Below are the code and all the weights of a small trained network. Each question names an input and a target symbol and asks about switching units off, where a switched-off unit gives its printed mean instead of its output.

import numpy as np


def w(rows, s, z=0):
    codes = np.array(rows[::2]) - 128.0
    scale = np.full(codes.shape[1], s)
    scale[-1] = z or s
    return codes * scale


def norm(h):
    return h / np.sqrt((h * h).mean(-1, keepdims=True) + 1e-5)


def f(y):
    return y / 2 * (1 + np.tanh(0.7978845608 * (y + 0.044715 * y**3)))


def softmax(a):
    e = np.exp(a - a.max(-1, keepdims=True))
    return e / e.sum(-1, keepdims=True)


def log_softmax(a):
    a = a - a.max(-1, keepdims=True)
    return a - np.log(np.exp(a).sum(-1, keepdims=True))


def net(x, mask):
    ids = ['ΔΘΨαγετ'.index(c) for c in x.split()]
    T = len(ids)
    res = E[ids] + P[:T]
    r = norm(res)
    for j in range(3):
        rows = slice(2 * j, 2 * j + 2)
        q, k, v = (r @ M[0][rows].T for M in (Q, K, V))
        z = softmax(np.where(np.tri(T) > 0, q @ k.T / 2**0.5, -1e9)) @ v
        o = O[0][rows]
        res = res + np.where(mask[j], z, o[:, -1]) @ o[:, :-1]
    y = f(norm(res) @ A[0][:, :-1].T + A[0][:, -1])
    res = res + np.where(mask[3:11], y, B[0][:, -1]) @ B[0][:, :-1]
    return log_softmax(norm(res)[-1] @ U[:, :-1].T + U[:, -1])


Q, K, V, O, A, B = {}, {}, {}, {}, {}, {}
E = w([
[21,104,26,222,81],'Δ',
[153,40,200,139,100],'Θ',
[142,254,9,120,45],'Ψ',
[162,122,11,85,214],'α',
[199,171,237,232,154],'γ',
[59,161,211,41,157],'ε',
[165,84,67,94,163],'τ',
],0.006)
P = w([
[1,199,109,137,246],'0',
[37,193,101,124,216],'1',
[62,174,104,114,192],'2',
[85,158,106,110,177],'3',
[106,148,110,111,166],'4',
[127,136,114,113,155],'5',
[146,130,108,119,148],'6',
[163,124,101,126,135],'7',
[177,109,100,131,128],'8',
[195,97,96,137,113],'9',
[210,90,92,139,107],'10',
[222,92,79,141,101],'11',
[231,91,76,142,95],'12',
],0.0037)
Q[0] = w([
[104,183,70,75,155],'head 1',
[146,2,72,208,171],'head 1',
[152,128,219,152,65],'head 2',
[118,186,203,136,89],'head 2',
[80,187,252,130,26],'head 3',
[193,28,154,68,245],'head 3',
],0.007)
K[0] = w([
[66,156,84,101,102],'head 1',
[205,113,38,223,158],'head 1',
[156,161,210,59,108],'head 2',
[126,178,183,75,174],'head 2',
[113,149,231,56,255],'head 3',
[208,136,94,114,72],'head 3',
],0.0087)
V[0] = w([
[128,173,38,253,171],'head 1',
[234,163,121,111,86],'head 1',
[136,89,47,45,110],'head 2',
[102,134,184,5,163],'head 2',
[198,222,163,80,38],'head 3',
[38,156,99,188,56],'head 3',
],0.0049)
O[0] = w([
[184,177,181,181,83,255],'head 1',
[86,146,192,102,194,57],'head 1',
[77,168,175,68,84,146],'head 2',
[123,135,99,193,2,62],'head 2',
[135,124,41,221,67,8],'head 3',
[153,30,82,91,120,238],'head 3',
],0.0058,0.0039)
A[0] = w([
[195,116,108,144,23,2],'neuron 1',
[72,167,101,253,83,187],'neuron 2',
[219,173,134,202,166,212],'neuron 3',
[150,75,41,93,58,174],'neuron 4',
[192,63,138,43,149,69],'neuron 5',
[60,142,195,131,152,52],'neuron 6',
[153,153,254,134,149,68],'neuron 7',
[106,243,72,165,54,88],'neuron 8',
],0.0076,0.0047)
B[0] = w([
[125,129,102,25,151,118],'neuron 1',
[33,104,124,26,165,161],'neuron 2',
[71,95,140,197,78,200],'neuron 3',
[202,151,142,156,83,253],'neuron 4',
[67,65,33,92,188,198],'neuron 5',
[213,44,75,175,156,113],'neuron 6',
[235,130,187,67,154,151],'neuron 7',
[255,71,23,166,107,146],'neuron 8',
],0.0078,0.0054)
U = w([
[28,42,46,31,214,220],'Δ',
[53,125,144,81,1,96],'Θ',
[230,94,2,185,44,15],'Ψ',
[110,246,80,175,208,148],'α',
[161,115,185,127,170,76],'γ',
[127,112,201,236,187,215],'ε',
[204,150,173,26,188,5],'τ',
],0.0084,0.0018)

Each question gives the input, a string of symbols that net reads in full, and the target symbol t.
The units are the heads (2 rows each of Q, K, V and O) and the neurons (one row each of A and B). Each row of codes is followed by its name. A weight is (code - 128) times the scale printed after its matrix; where a second scale follows, it is the last column's (O, A, B and U).
mask holds one flag per unit, heads first, then neurons. A switched-off unit (its flag False) gives its mean, the last column of its rows in O or B, instead of its output. The means were averaged over made-up inputs and are rounded, as every weight is.
A unit's drop is (log p(t) with every unit on - log p(t) with that unit switched off) / (log p(t) with every unit on - log p(t) with every unit switched off).
The circuit of an input: a set's keep is (log p(t) with only the set's units on - log p(t) with every unit switched off) / (log p(t) with every unit on - log p(t) with every unit switched off). Starting from all 11 units, units are removed one at a time, each time the one whose removal leaves the highest keep (on an exact tie, the one counted first), for as long as the keep stays at least 0.8.
circuit, biggest first: the units of the circuit, biggest drop first
top k neurons: the k neurons with the biggest drops, biggest first
heads that matter: for each layer, one digit per head in row order, 1 if its drop is at least 0.15 and else 0, layers parted by /
drop when u is switched off: that unit's drop, to one decimal
input Θ Δ Δ ε γ α ε Ψ γ, target Θ: heads that matter => 010
input Δ α Δ Δ Ψ Δ Ψ ε Δ ε ε Θ, target Θ: heads that matter => 011
input Θ α ε γ Δ γ Ψ α Δ α α α α, target Δ: heads that matter => 110
input Δ Δ Δ Δ α α Θ Θ τ α Θ Θ, target τ: circuit, biggest first => (neuron 7; head 3)
input τ Ψ Δ Ψ Ψ Θ, target Ψ: circuit, biggest first => (head 3)
input γ α Δ Δ Δ Δ γ α ε τ Δ ε ε, target Ψ: circuit, biggest first => (head 2; head 3)
input τ Δ Θ Θ Δ Ψ τ α Ψ Θ τ ε, target Δ: top 2 neurons => (neuron 4; neuron 6)
input Δ α Δ, target Θ: heads that matter => 101
input Ψ Δ Δ Δ, target Ψ: circuit, biggest first => (head 1; neuron 4)
input γ Δ Θ Θ Ψ Δ Θ, target Ψ: circuit, biggest first => (head 2; head 3)
input ε γ Δ γ Θ γ Θ, target ε: circuit, biggest first => (head 3; head 2; head 1; neuron 8)
input Ψ ε γ Δ τ Ψ Δ, target Θ: top 3 neurons => (neuron 5; neuron 8; neuron 2)
input α Δ α α Θ α Δ α Δ ε Θ ε Θ, target Θ: circuit, biggest first => (head 2; neuron 8)
input α Θ Θ Θ α Θ τ Δ, target Δ: top neuron => (neuron 2)
input Ψ α ε Θ γ ε, target Θ: top 2 neurons => (neuron 5; neuron 2)
input γ α α, target α: top 3 neurons => (neuron 4; neuron 5; neuron 2)
input Ψ τ Δ α Δ Δ Δ Ψ ε Ψ Δ γ, target Θ: top 2 neurons => (neuron 3; neuron 2)
input α γ τ, target τ: top 2 neurons => (neuron 4; neuron 7)
input Ψ α Θ τ τ, target Ψ: drop when neuron 4 is switched off => 0.5
input Ψ α Θ Ψ Δ ε α Δ Δ Ψ ε, target Θ: drop when head 1 is switched off => 1.0
input Δ Δ Δ, target Ψ: drop when neuron 3 is switched off => 0.2
input α ε Ψ τ Δ ε Δ ε τ, target Δ: drop when head 2 is switched off => 0.2
input γ Δ α Δ Δ Δ ε, target Δ: circuit, biggest first => (head 1)
